M =
[[131 133 119 128 125 144 128 128 123 104 115 149]
 [112 136 140 144 135 126 126 135 133 138 122 117]
 [126 142 117 137 120 137 122 128 128 113 120 150]
 [124 122 139 128 141 133 140 134 127 123 117 122]
 [126 131 135 133 140 152 138 135 119 100 102 141]
 [119 124 140 132 141 124 140 135 133 133 122 117]
 [109 144 125 149 127 122 127 137 141 130 119 137]
 [126 134 125 133 132 148 135 134 124  99 105 149]
 [130 119 143 124 147 144 147 136 119 109 107 124]]
M[-9][0]	131
M[:, -11]	[133, 136, 142, 122, 131, 124, 144, 134, 119]
M[2][1]	142
M[5][-7]	124
M[-5][-1]	141
M[:, -8]	[125, 135, 120, 141, 140, 141, 127, 132, 147]
M[8][10]	107
M[3][-1]	122
M[1][2]	140
M[-3]	[109, 144, 125, 149, 127, 122, 127, 137, 141, 130, 119, 137]
M[:, 8]	[123, 133, 128, 127, 119, 133, 141, 124, 119]
M[-8][3]	144
M[-2][2]	125
M[-9][-2]	115
M[2][9]	113
M[0][-6]	128
M[0][3]	128
M[7]	[126, 134, 125, 133, 132, 148, 135, 134, 124, 99, 105, 149]
M[:, 5]	[144, 126, 137, 133, 152, 124, 122, 148, 144]
M[8]	[130, 119, 143, 124, 147, 144, 147, 136, 119, 109, 107, 124]
M[:, -12]	[131, 112, 126, 124, 126, 119, 109, 126, 130]
M[-1][-6]	147
M[:, 9]	[104, 138, 113, 123, 100, 133, 130, 99, 109]
M[-7]	[126, 142, 117, 137, 120, 137, 122, 128, 128, 113, 120, 150]
M[-4][-3]	133
M[-4][-4]	133
M[-4][0]	119
M[1][-12]	112
M[5][-2]	122
M[2][5]	137
M[-3][-8]	127
M[2][0]	126

x =
[[147 117 125 110]
 [145 118 114 112]
 [147 126 106 110]
 [134 137 116 114]
 [130 137 109 103]
 [138 141 111 102]
 [128 128 117 112]]
Indices start at 0.
row 0 col 0 => 147
row 6 col 1 => 128
row 1 col 0 => 145
row 2 col 2 => 106
row 0 col 3 => 110
row 6 col 2 => 117
row 5 col 2 => 111
row 3 col 0 => 134
row 4 col 1 => 137
row 5 col 0 => 138
row 6 col 0 => 128
row 3 col 3 => 114
row 5 col 1 => 141

grid = [151 109 110 137 146 114 120 142]
grid[0]: 151
grid[2]: 110
grid[1]: 109

a = array([127, 156, 119, 155, 119, 156, 126, 111])
a[-8]: 127
a[-6]: 119
a[-5]: 155

B =
[[136 131 138 123 127 139 118 139 116 106 125 133 129 110]
 [138 117 106 125 132 129 110 121 138 122 135 136 131 135]
 [123 127 140 118 138 116 105 125 132 129 110 122 138 122]
 [139 123 127 139 118 138 116 105 125 133 129 110 121 138]
 [106 125 133 129 110 121 138 122 134 136 132 135 113 116]
 [138 122 134 136 132 134 114 117 137 134 130 121 132 124]
 [127 139 118 138 116 105 125 132 129 110 121 138 122 134]
 [140 119 138 116 106 125 132 129 110 121 138 122 134 136]
 [125 133 129 110 121 138 122 134 136 132 135 113 117 137]
 [131 138 123 127 139 118 138 116 106 125 132 129 110 121]
 [118 139 116 105 125 132 129 110 121 138 122 134 136 132]
 [110 121 138 122 134 136 132 135 113 116 138 134 130 121]
 [132 129 110 121 138 122 134 135 132 135 113 117 138 134]
 [121 138 122 134 136 132 135 113 116 137 134 130 121 132]
 [116 106 125 132 129 110 121 138 122 134 136 132 135 113]
 [129 110 121 138 122 134 136 132 135 113 116 137 134 130]]
B[0][0]	136
B[15][3]	138
B[11][11]	134
B[5][11]	121
B[7][12]	134
B[5][12]	132
B[4][9]	136
B[4][6]	138
B[15]	[129, 110, 121, 138, 122, 134, 136, 132, 135, 113, 116, 137, 134, 130]
B[14]	[116, 106, 125, 132, 129, 110, 121, 138, 122, 134, 136, 132, 135, 113]
B[5][5]	134
B[4]	[106, 125, 133, 129, 110, 121, 138, 122, 134, 136, 132, 135, 113, 116]
B[0]	[136, 131, 138, 123, 127, 139, 118, 139, 116, 106, 125, 133, 129, 110]
B[8][9]	132
B[9][12]	110
B[9]	[131, 138, 123, 127, 139, 118, 138, 116, 106, 125, 132, 129, 110, 121]
B[10]	[118, 139, 116, 105, 125, 132, 129, 110, 121, 138, 122, 134, 136, 132]
B[3][5]	138
B[:, 13]	[110, 135, 122, 138, 116, 124, 134, 136, 137, 121, 132, 121, 134, 132, 113, 130]
B[7]	[140, 119, 138, 116, 106, 125, 132, 129, 110, 121, 138, 122, 134, 136]
B[2]	[123, 127, 140, 118, 138, 116, 105, 125, 132, 129, 110, 122, 138, 122]
B[8][7]	134
B[5][7]	117
B[14][7]	138
B[:, 5]	[139, 129, 116, 138, 121, 134, 105, 125, 138, 118, 132, 136, 122, 132, 110, 134]
B[10][11]	134
B[15][2]	121
B[4][8]	134
B[6][12]	122
B[6][10]	121
B[1][13]	135
B[6][1]	139
B[11][7]	135
B[6][4]	116
B[7][0]	140
B[:, 6]	[118, 110, 105, 116, 138, 114, 125, 132, 122, 138, 129, 132, 134, 135, 121, 136]
B[11][1]	121
B[15][12]	134

W = [108 139 154 131 149 114 146 124 122 127 140 106 110]
W[0] = 108
W[6] = 146
W[3] = 131
W[10] = 140

data =
[[135 139 121 111]
 [137 152 110 103]
 [137 147 114 108]]
Rows and columns are counted from 0.
(0, 0) = 135
(1, 2) = 110
(1, 3) = 103

A = [151 136 129 122 121 134 132]
A[0] => 151
A[1] => 136
A[2] => 129
A[5] => 134

X =
[[129 123 129 130 122 129 129 130 118 124 115 140]
 [139 125 116 134 111 136 108 124 127 145 153 148]
 [131 108 130 138 132 113 122 119 131 131 125 113]
 [137 136 127 109 119 136 137 107 120 134 133 129]
 [124 115 138 145 126 127 120 128 116 146 151 118]
 [138 124 117 141 141 133 134 126 119 109 113 126]
 [130 120 122 135 127 132 135 130 121 122 120 141]
 [131 149 125 123 144 137 130 155 126 125 113 138]
 [135 135 129 149 137 132 122 134 111 127 126 125]
 [127 126 126 134 127 127 124 126 124 131 128 124]
 [124 127 133 113 134 131 126 141 125 135 139 144]]
X[0, 0]	129
X[8]	[135, 135, 129, 149, 137, 132, 122, 134, 111, 127, 126, 125]
X[5, 4]	141
X[:, 6]	[129, 108, 122, 137, 120, 134, 135, 130, 122, 124, 126]
X[4, 2]	138
X[6, 11]	141
X[7, 4]	144
X[5, 8]	119
X[7, 3]	123
X[3, 7]	107
X[8, 2]	129
X[8, 5]	132
X[2, 0]	131
X[:, 10]	[115, 153, 125, 133, 151, 113, 120, 113, 126, 128, 139]
X[3, 2]	127
X[5, 2]	117
X[7]	[131, 149, 125, 123, 144, 137, 130, 155, 126, 125, 113, 138]
X[6]	[130, 120, 122, 135, 127, 132, 135, 130, 121, 122, 120, 141]
X[0, 9]	124
X[8, 6]	122
X[:, 3]	[130, 134, 138, 109, 145, 141, 135, 123, 149, 134, 113]
X[2, 2]	130
X[0, 2]	129
X[:, 9]	[124, 145, 131, 134, 146, 109, 122, 125, 127, 131, 135]
X[9, 1]	126
X[9, 2]	126
X[:, 4]	[122, 111, 132, 119, 126, 141, 127, 144, 137, 127, 134]
X[3, 5]	136
X[:, 1]	[123, 125, 108, 136, 115, 124, 120, 149, 135, 126, 127]
X[6, 9]	122
X[3]	[137, 136, 127, 109, 119, 136, 137, 107, 120, 134, 133, 129]
X[5, 6]	134
X[0]	[129, 123, 129, 130, 122, 129, 129, 130, 118, 124, 115, 140]
X[:, 8]	[118, 127, 131, 120, 116, 119, 121, 126, 111, 124, 125]
X[7, 1]	149
X[7, 2]	125

m = [125 105 103 146 135 122 124 133 143]
m[0]	125
m[1]	105
m[8]	143

arr =
[[143 153 117 108 120 128]
 [146 145 122 110 109 124]
 [113 143 123 124 137 109]]
Rows and columns are counted from 0.
row 0 col 0: 143
row 2 col 1: 143
row 2 col 3: 124
row 1 col 2: 122
row 0 col 3: 108
